Here is a tiny trained network, its code and every weight. The questions are about switching its units off for an input and a class, where a switched-off unit gives its printed mean instead of its output.

import numpy as np


def w(rows, s, z=0):
    codes = np.array(rows[::2]) - 128.0
    scale = np.full(codes.shape[1], s)
    scale[-1] = z or s
    return codes * scale


def norm(h):
    return h / np.sqrt((h * h).mean(-1, keepdims=True) + 1e-5)


def f(y):
    return np.maximum(y, 0)


def log_softmax(a):
    a = a - a.max(-1, keepdims=True)
    return a - np.log(np.exp(a).sum(-1, keepdims=True))


def net(x, mask):
    res = np.array(x, float).reshape(1, 8) / 4 @ E
    u = 0
    for l in range(4):
        y = f(norm(res) @ A[l][:, :-1].T + A[l][:, -1])
        res = res + np.where(mask[u : u + 5], y, B[l][:, -1]) @ B[l][:, :-1]
        u += 5
    return log_softmax(norm(res)[-1] @ U[:, :-1].T + U[:, -1])


A, B = {}, {}
E = w([
[101,113,135,119,133,11,234,115],'x0',
[203,61,218,255,40,186,205,182],'x1',
[102,172,206,34,133,82,169,180],'x2',
[19,157,230,180,177,118,140,90],'x3',
[122,82,156,156,83,100,151,43],'x4',
[183,140,128,103,57,62,173,84],'x5',
[124,244,89,179,79,171,181,141],'x6',
[174,110,119,135,174,156,127,219],'x7',
],0.0053)
A[0] = w([
[172,53,216,208,57,254,96,92,52],'L0N1',
[184,180,173,160,30,135,227,123,100],'L0N2',
[116,65,237,126,167,84,180,232,2],'L0N3',
[36,138,121,116,151,152,129,33,50],'L0N4',
[201,42,110,84,85,111,114,45,62],'L0N5',
],0.0092,0.0039)
B[0] = w([
[156,95,254,205,75,176,14,155,254],'L0N1',
[173,205,126,164,69,95,190,166,250],'L0N2',
[64,45,150,102,179,102,190,235,211],'L0N3',
[46,163,111,153,151,100,118,107,196],'L0N4',
[175,67,101,108,128,60,103,95,191],'L0N5',
],0.0082,0.0072)
A[1] = w([
[91,107,94,107,158,136,155,94,55],'L1N1',
[113,55,110,225,148,192,180,66,18],'L1N2',
[130,101,164,146,137,168,184,66,101],'L1N3',
[185,139,41,104,154,235,99,205,3],'L1N4',
[101,113,126,158,160,248,188,41,32],'L1N5',
],0.011,0.0022)
B[1] = w([
[182,147,211,142,127,121,97,110,211],'L1N1',
[103,94,67,173,55,144,127,187,198],'L1N2',
[137,155,110,127,142,207,118,155,162],'L1N3',
[162,178,103,116,182,140,22,255,254],'L1N4',
[129,95,145,160,115,34,153,135,151],'L1N5',
],0.0086,0.0033)
A[2] = w([
[190,51,49,86,117,125,99,59,5],'L2N1',
[40,236,146,49,176,133,100,22,36],'L2N2',
[47,162,148,81,159,119,107,72,102],'L2N3',
[10,113,3,252,128,150,133,92,52],'L2N4',
[103,35,151,69,194,149,226,194,42],'L2N5',
],0.013,0.0022)
B[2] = w([
[165,61,104,171,176,118,158,55,175],'L2N1',
[26,122,14,155,27,233,136,94,255],'L2N2',
[117,128,98,179,69,176,105,171,221],'L2N3',
[108,180,205,102,190,8,68,78,204],'L2N4',
[44,79,145,66,215,156,188,138,234],'L2N5',
],0.014,0.0077)
A[3] = w([
[111,140,45,86,152,65,144,145,102],'L3N1',
[174,204,66,79,201,146,84,176,1],'L3N2',
[174,227,107,92,78,76,248,134,17],'L3N3',
[86,98,71,127,159,135,49,142,73],'L3N4',
[199,74,74,56,131,113,162,58,76],'L3N5',
],0.016,0.0023)
B[3] = w([
[150,107,162,173,84,180,54,174,190],'L3N1',
[183,118,139,12,147,155,63,86,215],'L3N2',
[170,235,152,84,117,72,250,114,219],'L3N3',
[138,163,106,83,93,106,188,107,255],'L3N4',
[166,81,22,181,217,107,146,115,181],'L3N5',
],0.016,0.0072)
U = w([
[200,155,97,6,138,182,42,152,59],'0',
[23,171,45,125,55,180,100,97,205],'1',
[83,163,179,139,176,50,50,92,3],'2',
[184,52,43,176,187,101,123,89,156],'3',
[172,83,213,224,71,195,52,182,199],'4',
[52,54,170,85,207,162,176,212,171],'5',
[180,212,152,118,97,89,221,150,119],'6',
],0.013,0.0022)

Each question gives the input, the list of numbers given to net, and the class t.
The units are the neurons (one row each of A and B). Each row of codes is followed by its name. A weight is (code - 128) times the scale printed after its matrix; where a second scale follows, it is the last column's (A, B and U).
mask holds one flag per neuron, layer by layer. A switched-off neuron (its flag False) gives its mean, the last column of its row in B, instead of its output. The means were averaged over made-up inputs and are rounded, as every weight is.
A unit's drop is (log p(t) with every unit on - log p(t) with that unit switched off) / (log p(t) with every unit on - log p(t) with every unit switched off).
The circuit of an input: a set's keep is (log p(t) with only the set's units on - log p(t) with every unit switched off) / (log p(t) with every unit on - log p(t) with every unit switched off). Starting from the 12 units with the biggest drops (on a tie, the unit counted first), units are removed one at a time, each time the one whose removal leaves the highest keep (on an exact tie, the one counted first), for as long as the keep stays at least 0.8.
units of the circuit, in order: the units of the circuit, biggest drop first
most important unit: the unit with the biggest drop
top k neurons: the k neurons with the biggest drops, biggest first
k most important neurons of layer l: the k neurons of layer l with the biggest drops, biggest first
drop of u: that unit's drop, to one decimal
input [6,3,3,2,-7,-7,6,1], class 5: most important unit -> L2N5
input [5,-5,-1,-2,1,5,3,3], class 3: top 2 neurons -> (L2N1 L0N2)
input [5,8,-4,4,0,3,-2,8], class 5: top 2 neurons -> (L0N3 L2N5)
input [-8,-3,-7,4,-5,-6,-6,-4], class 2: 2 most important neurons of layer 2 -> (L2N4 L2N2)
input [0,2,-5,-1,-1,-6,-5,3], class 4: top 2 neurons -> (L0N1 L2N2)
input [6,-3,8,-2,-6,0,-3,-1], class 5: top 2 neurons -> (L2N5 L0N3)
input [7,4,2,-8,-8,7,-4,-5], class 3: top 3 neurons -> (L3N5 L0N5 L2N1)
input [-7,-3,3,4,5,-7,-3,7], class 0: units of the circuit, in order -> (L2N2 L3N4 L2N5)
input [-1,8,2,-7,-4,8,-7,7], class 5: units of the circuit, in order -> (L0N3 L2N5)
input [-4,-3,-8,-6,3,-3,-8,6], class 3: top 3 neurons -> (L2N1 L0N5 L3N5)
input [8,-1,-3,-6,7,-3,3,-3], class 3: units of the circuit, in order -> (L0N5 L2N1)
input [-6,-7,7,4,1,0,-7,8], class 1: units of the circuit, in order -> (L2N2 L0N1)
input [3,1,-6,-6,-3,-2,8,2], class 0: top 2 neurons -> (L1N4 L3N2)
input [4,-8,-4,-8,-4,-1,-1,-1], class 3: top 3 neurons -> (L2N1 L3N5 L0N1)
input [1,6,-2,2,-7,3,-3,3], class 5: units of the circuit, in order -> (L0N3)
input [-7,1,5,7,-6,5,6,3], class 6: top 2 neurons -> (L3N3 L0N2)
input [7,-7,-8,0,7,2,0,3], class 3: 2 most important neurons of layer 0 -> (L0N5 L0N1)
input [3,7,-3,-2,0,7,-5,0], class 4: top 2 neurons -> (L0N1 L3N3)
input [4,7,-4,4,6,-4,7,-7], class 4: top 3 neurons -> (L0N1 L3N3 L3N4)
input [-2,-2,-6,2,8,3,3,-5], class 2: units of the circuit, in order -> (L2N4)
input [3,-1,1,-3,-2,-1,-2,7], class 5: top 2 neurons -> (L0N3 L2N5)
input [6,-7,-1,-7,1,-5,-7,8], class 3: top 2 neurons -> (L2N1 L3N5)
input [-8,-6,-5,-8,-2,8,-3,0], class 3: drop of L0N5 -> 0.5
input [-1,-6,-7,-1,-8,8,3,0], class 0: drop of L1N4 -> 1.7
input [6,-7,-5,-7,-1,-3,6,1], class 0: drop of L1N4 -> 1.1
input [2,-6,5,-4,-4,-4,8,4], class 0: drop of L1N4 -> 0.7
input [-6,0,-7,-6,-4,7,6,-1], class 0: units of the circuit, in order -> (L1N4)
